Below is a small trained network, with its code and all its weights. Each question gives an input and a class and asks what happens when units are switched off, that is, made to give their printed mean instead of their output.

import numpy as np


def w(rows, s, z=0):
    codes = np.array(rows[::2]) - 128.0
    scale = np.full(codes.shape[1], s)
    scale[-1] = z or s
    return codes * scale


def f(y):
    return np.maximum(y, 0)


def log_softmax(a):
    a = a - a.max(-1, keepdims=True)
    return a - np.log(np.exp(a).sum(-1, keepdims=True))


def net(x, mask):
    res = np.array(x, float).reshape(1, 8) / 4 @ E
    y = f(res @ A[0][:, :-1].T + A[0][:, -1])
    res = res + np.where(mask, y, B[0][:, -1]) @ B[0][:, :-1]
    return log_softmax(res[-1] @ U[:, :-1].T + U[:, -1])


A, B = {}, {}
E = w([
[254,167,220,156,171],'x0',
[198,246,51,116,115],'x1',
[130,116,191,72,102],'x2',
[137,77,36,66,180],'x3',
[84,90,56,73,86],'x4',
[106,129,143,156,57],'x5',
[34,195,167,148,166],'x6',
[138,105,59,168,198],'x7',
],0.0071)
A[0] = w([
[129,169,114,255,150,254],'N1',
[168,222,172,224,143,134],'N2',
[41,73,91,92,70,187],'N3',
[155,185,158,121,210,101],'N4',
[126,103,25,136,67,238],'N5',
[187,133,111,138,79,212],'N6',
[155,146,194,146,99,141],'N7',
[227,112,115,112,199,226],'N8',
[7,47,145,190,109,192],'N9',
[190,80,240,79,74,182],'N10',
[148,127,52,121,95,213],'N11',
[211,91,75,167,147,174],'N12',
[142,40,126,153,207,159],'N13',
],0.0096,0.0042)
B[0] = w([
[86,136,97,119,247,243],'N1',
[110,199,71,143,170,253],'N2',
[82,139,77,161,113,242],'N3',
[112,170,146,121,138,197],'N4',
[150,88,69,211,107,233],'N5',
[87,78,113,193,175,195],'N6',
[175,158,63,213,110,204],'N7',
[113,72,163,102,217,244],'N8',
[4,56,152,115,119,252],'N9',
[195,133,138,203,109,253],'N10',
[122,86,20,161,120,206],'N11',
[148,104,137,112,211,209],'N12',
[75,149,154,3,189,208],'N13',
],0.0077,0.0081)
U = w([
[94,59,123,111,161,208],'0',
[145,142,84,245,142,134],'1',
[217,39,103,109,151,48],'2',
[184,144,135,63,70,4],'3',
[149,174,149,104,190,123],'4',
[117,152,123,126,93,208],'5',
[151,153,169,80,91,4],'6',
[160,121,191,172,114,162],'7',
],0.011,0.004)

Each question gives the input, the list of numbers given to net, and the class t.
The units are the neurons (one row each of A and B). Each row of codes is followed by its name. A weight is (code - 128) times the scale printed after its matrix; where a second scale follows, it is the last column's (A, B and U).
mask holds one flag per neuron, in row order. A switched-off neuron (its flag False) gives its mean, the last column of its row in B, instead of its output. The means were averaged over made-up inputs and are rounded, as every weight is.
A unit's drop is (log p(t) with every unit on - log p(t) with that unit switched off) / (log p(t) with every unit on - log p(t) with every unit switched off).
The circuit of an input: a set's keep is (log p(t) with only the set's units on - log p(t) with every unit switched off) / (log p(t) with every unit on - log p(t) with every unit switched off). Starting from the 12 units with the biggest drops (on a tie, the unit counted first), units are removed one at a time, each time the one whose removal leaves the highest keep (on an exact tie, the one counted first), for as long as the keep stays at least 0.8.
units of the circuit, in order: the units of the circuit, biggest drop first
most important unit: the unit with the biggest drop
k most important neurons: the k neurons with the biggest drops, biggest first
drop of u: that unit's drop, to one decimal
input [0,-2,3,-5,-5,-4,0,5], class 4: most important unit : N5
input [7,2,1,-8,-3,-2,3,7], class 4: units of the circuit, in order : (N5, N1)
input [-8,1,6,6,-6,8,-3,-4], class 1: units of the circuit, in order : (N5, N13)
input [4,-4,5,-5,6,-1,5,-8], class 7: units of the circuit, in order : (N10, N1)
input [-1,-3,4,1,2,6,8,-6], class 5: 4 most important neurons : (N8, N1, N12, N6)
input [-6,5,7,6,6,-7,-2,-2], class 1: units of the circuit, in order : (N5, N3)
input [2,2,-1,-6,2,2,8,5], class 4: units of the circuit, in order : (N5, N1)
input [7,-3,6,-3,4,1,-4,-4], class 1: 3 most important neurons : (N7, N10, N13)
input [6,-8,1,5,-2,1,0,-1], class 4: units of the circuit, in order : (N13, N5)
input [5,-1,7,0,8,0,4,-6], class 1: 3 most important neurons : (N10, N13, N7)
input [1,-1,6,-2,-6,7,-6,-6], class 1: 2 most important neurons : (N7, N10)
input [-8,4,6,7,6,8,-3,7], class 1: 2 most important neurons : (N5, N3)
input [6,-5,6,-2,3,2,7,-2], class 7: drop of N3 : 0.2
input [-4,-5,-8,5,-7,7,6,0], class 0: most important unit : N9
input [-2,8,-6,5,-6,-5,6,-8], class 4: drop of N10 : 0.2
input [7,1,4,0,-7,5,3,-5], class 1: drop of N7 : 0.2
